Here is a tiny trained network, its code and every weight. The questions are about switching its units off for an input and a class, where a switched-off unit gives its printed mean instead of its output.

import numpy as np


def w(rows, s, z=0):
    codes = np.array(rows[::2]) - 128.0
    scale = np.full(codes.shape[1], s)
    scale[-1] = z or s
    return codes * scale


def f(y):
    return y / 2 * (1 + np.tanh(0.7978845608 * (y + 0.044715 * y**3)))


def log_softmax(a):
    a = a - a.max(-1, keepdims=True)
    return a - np.log(np.exp(a).sum(-1, keepdims=True))


def net(x, mask):
    res = np.array(x, float).reshape(1, 7) / 4 @ E
    y = f(res @ A[0][:, :-1].T + A[0][:, -1])
    res = res + np.where(mask, y, B[0][:, -1]) @ B[0][:, :-1]
    return log_softmax(res[-1] @ U[:, :-1].T + U[:, -1])


A, B = {}, {}
E = w([
[205,145,187,57,154,250,135,139],'x0',
[133,123,141,138,130,124,131,132],'x1',
[148,119,131,125,132,111,136,132],'x2',
[146,56,29,188,173,177,119,221],'x3',
[175,61,91,197,86,165,176,7],'x4',
[137,122,118,113,123,120,129,129],'x5',
[135,118,142,134,134,120,132,132],'x6',
],0.016)
A[0] = w([
[166,115,105,164,147,145,133,44,153],'n1',
[86,185,168,81,124,93,115,195,200],'n2',
[143,137,156,126,45,133,149,109,84],'n3',
[148,58,56,187,131,194,163,98,11],'n4',
[217,143,181,72,163,255,131,130,167],'n5',
[136,130,109,121,191,133,96,180,70],'n6',
[157,61,47,196,132,191,141,176,52],'n7',
[92,213,198,71,137,73,119,130,229],'n8',
[92,108,96,121,197,137,113,232,128],'n9',
[131,165,107,176,117,74,154,75,219],'n10',
[143,140,105,149,101,99,111,145,242],'n11',
[76,132,113,172,139,88,131,121,254],'n12',
[162,132,163,139,69,119,125,20,125],'n13',
[134,163,88,145,181,127,130,207,148],'n14',
],0.014,0.0099)
B[0] = w([
[48,185,139,71,148,101,173,101,194],'n1',
[196,123,150,106,164,88,29,129,218],'n2',
[108,183,112,131,127,147,148,144,160],'n3',
[155,154,146,90,243,47,100,83,208],'n4',
[188,215,176,42,201,197,172,238,253],'n5',
[126,113,111,109,110,203,154,171,168],'n6',
[203,127,176,97,171,70,5,134,224],'n7',
[145,146,111,78,208,54,80,48,241],'n8',
[87,106,126,177,28,169,140,174,207],'n9',
[82,72,111,161,144,125,138,71,196],'n10',
[115,57,134,152,88,105,93,123,168],'n11',
[116,94,85,166,106,80,114,114,194],'n12',
[76,143,93,160,112,203,238,116,209],'n13',
[147,79,128,211,39,179,111,154,188],'n14',
],0.011,0.031)
U = w([
[152,110,158,145,134,10,68,76,253],'0',
[196,182,183,78,188,110,89,145,205],'1',
[81,99,109,163,100,117,203,62,115],'2',
[133,206,170,107,126,187,224,123,45],'3',
[139,93,141,199,14,92,90,162,56],'4',
[183,133,175,127,85,233,106,207,8],'5',
],0.013,0.0046)

Each question gives the input, the list of numbers given to net, and the class t.
The units are the neurons (one row each of A and B). Each row of codes is followed by its name. A weight is (code - 128) times the scale printed after its matrix; where a second scale follows, it is the last column's (A, B and U).
mask holds one flag per neuron, in row order. A switched-off neuron (its flag False) gives its mean, the last column of its row in B, instead of its output. The means were averaged over made-up inputs and are rounded, as every weight is.
A unit's drop is (log p(t) with every unit on - log p(t) with that unit switched off) / (log p(t) with every unit on - log p(t) with every unit switched off).
The circuit of an input: a set's keep is (log p(t) with only the set's units on - log p(t) with every unit switched off) / (log p(t) with every unit on - log p(t) with every unit switched off). Starting from the 12 units with the biggest drops (on a tie, the unit counted first), units are removed one at a time, each time the one whose removal leaves the highest keep (on an exact tie, the one counted first), for as long as the keep stays at least 0.8.
circuit, biggest first: the units of the circuit, biggest drop first
unit that matters most: the unit with the biggest drop
k most important neurons: the k neurons with the biggest drops, biggest first
drop when u is switched off: that unit's drop, to one decimal
input [-8,8,1,-1,8,3,3], class 2: circuit, biggest first => n13
input [5,0,6,0,2,-6,-3], class 3: circuit, biggest first => n7; n2
input [-5,1,4,0,6,3,4], class 2: 2 most important neurons => n13; n2
input [-1,3,5,0,-5,2,5], class 0: 2 most important neurons => n5; n8
input [7,-6,0,-5,1,1,8], class 3: 3 most important neurons => n7; n13; n4
input [6,-8,4,0,4,-2,5], class 3: 2 most important neurons => n2; n8
input [-2,-3,8,8,0,3,8], class 4: 3 most important neurons => n9; n8; n14
input [3,-5,-6,0,8,-5,0], class 3: 2 most important neurons => n13; n2
input [-6,-7,0,0,1,4,-8], class 2: 2 most important neurons => n7; n2
input [5,7,-7,1,-8,0,3], class 5: 2 most important neurons => n9; n14
input [1,5,8,0,8,-8,-7], class 3: 2 most important neurons => n13; n2
input [8,-6,-5,6,0,-1,4], class 5: 2 most important neurons => n8; n9
input [-5,1,-8,-5,1,5,-4], class 2: 2 most important neurons => n7; n13
input [5,-3,-6,5,0,0,-3], class 5: unit that matters most => n8
input [5,5,6,-8,1,-8,2], class 3: 2 most important neurons => n13; n7
input [-1,4,-6,8,-2,-7,8], class 4: drop when n5 is switched off => 0.3
input [-1,2,-7,2,4,2,7], class 0: drop when n5 is switched off => 1.5
input [-1,-1,0,-8,-7,6,4], class 0: drop when n5 is switched off => 0.7
